Here is a tiny trained network, its code and every weight. The questions are about switching its units off for an input and a class, where a switched-off unit gives its printed mean instead of its output.

import numpy as np


def w(rows, s, z=0):
    codes = np.array(rows[::2]) - 128.0
    scale = np.full(codes.shape[1], s)
    scale[-1] = z or s
    return codes * scale


def f(y):
    return y / 2 * (1 + np.tanh(0.7978845608 * (y + 0.044715 * y**3)))


def log_softmax(a):
    a = a - a.max(-1, keepdims=True)
    return a - np.log(np.exp(a).sum(-1, keepdims=True))


def net(x, mask):
    res = np.array(x, float).reshape(1, 7) / 4 @ E
    y = f(res @ A[0][:, :-1].T + A[0][:, -1])
    res = res + np.where(mask, y, B[0][:, -1]) @ B[0][:, :-1]
    return log_softmax(res[-1] @ U[:, :-1].T + U[:, -1])


A, B = {}, {}
E = w([
[184,169,89,176,184,130,124,130,192,136,109,99],'x0',
[126,128,129,128,131,126,129,129,128,129,128,126],'x1',
[132,125,129,129,127,127,129,126,127,129,126,130],'x2',
[125,130,129,127,128,128,128,130,129,127,127,127],'x3',
[127,124,110,116,103,9,61,125,147,138,168,128],'x4',
[127,127,126,127,129,128,129,128,128,127,128,126],'x5',
[113,90,115,151,143,124,117,215,131,24,103,175],'x6',
],0.015)
A[0] = w([
[160,150,113,168,171,161,153,134,162,126,95,111,128],'N0',
[125,128,96,123,106,15,48,129,155,132,166,127,165],'N1',
[140,160,150,96,113,139,147,60,122,208,148,89,254],'N2',
[109,85,98,162,144,115,106,225,141,19,95,184,176],'N3',
[123,134,153,135,145,212,193,129,105,131,101,127,246],'N4',
[111,86,111,131,116,96,95,164,125,82,130,167,159],'N5',
[205,176,55,210,201,126,120,131,254,129,102,89,186],'N6',
[126,137,124,94,90,67,90,97,137,174,177,120,173],'N7',
[120,111,125,155,155,154,142,165,129,78,92,155,136],'N8',
[117,113,141,146,152,184,167,150,107,99,85,152,169],'N9',
[176,168,102,149,154,128,133,109,165,161,125,90,125],'N10',
],0.0093,0.008)
B[0] = w([
[174,162,85,152,194,160,121,113,112,152,97,116,177],'N0',
[121,145,103,106,125,20,26,145,175,166,174,133,229],'N1',
[133,179,172,65,104,159,146,14,107,144,147,27,253],'N2',
[102,101,97,144,155,102,103,255,148,78,101,233,237],'N3',
[116,144,172,109,121,255,226,97,82,72,42,106,227],'N4',
[82,91,141,99,115,107,115,173,159,82,131,194,183],'N5',
[210,220,8,170,247,127,94,136,149,199,102,114,243],'N6',
[148,99,144,118,76,78,94,119,85,160,188,89,214],'N7',
[160,104,118,183,134,127,130,192,86,115,85,155,178],'N8',
[153,101,141,171,117,152,161,155,61,104,80,127,190],'N9',
[166,188,86,168,168,138,120,98,167,176,126,84,178],'N10',
],0.0086,0.018)
U = w([
[58,145,243,44,40,205,225,46,86,83,118,82,238],'0',
[70,36,217,165,57,167,202,186,77,60,81,172,202],'1',
[157,190,115,130,185,220,181,45,154,156,88,71,83],'2',
[188,131,80,227,185,161,137,188,80,112,72,153,52],'3',
[115,80,218,72,21,52,83,85,64,158,225,83,235],'4',
[1,55,159,76,66,64,83,168,186,66,186,200,136],'5',
[178,171,90,160,136,63,83,85,167,194,198,59,71],'6',
[127,159,73,148,180,58,68,180,247,135,125,179,4],'7',
],0.0051,0.0023)

Each question gives the input, the list of numbers given to net, and the class t.
The units are the neurons (one row each of A and B). Each row of codes is followed by its name. A weight is (code - 128) times the scale printed after its matrix; where a second scale follows, it is the last column's (A, B and U).
mask holds one flag per neuron, in row order. A switched-off neuron (its flag False) gives its mean, the last column of its row in B, instead of its output. The means were averaged over made-up inputs and are rounded, as every weight is.
A unit's drop is (log p(t) with every unit on - log p(t) with that unit switched off) / (log p(t) with every unit on - log p(t) with every unit switched off).
The circuit of an input: a set's keep is (log p(t) with only the set's units on - log p(t) with every unit switched off) / (log p(t) with every unit on - log p(t) with every unit switched off). Starting from all 11 units, units are removed one at a time, each time the one whose removal leaves the highest keep (on an exact tie, the one counted first), for as long as the keep stays at least 0.8.
units of the circuit, in order: the units of the circuit, biggest drop first
top k neurons: the k neurons with the biggest drops, biggest first
drop when u is switched off: that unit's drop, to one decimal
input [-2,-8,5,-5,8,-1,1], class 5: top neuron	[N2]
input [0,3,-2,1,3,5,8], class 5: top 2 neurons	[N6 N5]
input [-2,3,-6,-6,1,-6,-5], class 4: top 3 neurons	[N4 N6 N7]
input [-5,7,4,-2,8,-8,1], class 5: top 3 neurons	[N2 N5 N6]
input [0,-6,2,7,5,-6,8], class 5: top 2 neurons	[N6 N5]
input [0,-8,-7,-8,6,2,-4], class 4: top 2 neurons	[N6 N7]
input [-7,2,2,4,-5,5,0], class 0: top 2 neurons	[N3 N4]
input [-4,-7,4,-3,-1,-4,5], class 1: top 2 neurons	[N6 N1]
input [-3,-7,7,6,0,8,-4], class 0: top 2 neurons	[N1 N6]
input [-6,5,-6,-1,3,-4,-1], class 4: top 2 neurons	[N3 N6]
input [-2,-7,4,8,-4,-7,1], class 1: top 2 neurons	[N2 N6]
input [-1,3,-1,6,0,7,8], class 1: top 2 neurons	[N6 N1]
input [0,-8,-3,5,-6,0,-4], class 0: top 2 neurons	[N6 N4]
input [-1,-4,-8,-7,4,-3,-7], class 4: units of the circuit, in order	[N6]
input [-7,5,-5,4,-3,0,6], class 1: drop when N5 is switched off	0.0
input [-1,7,3,-7,-7,1,-2], class 0: drop when N6 is switched off	0.3
input [-5,-8,-1,-1,-3,-3,3], class 1: drop when N6 is switched off	0.1
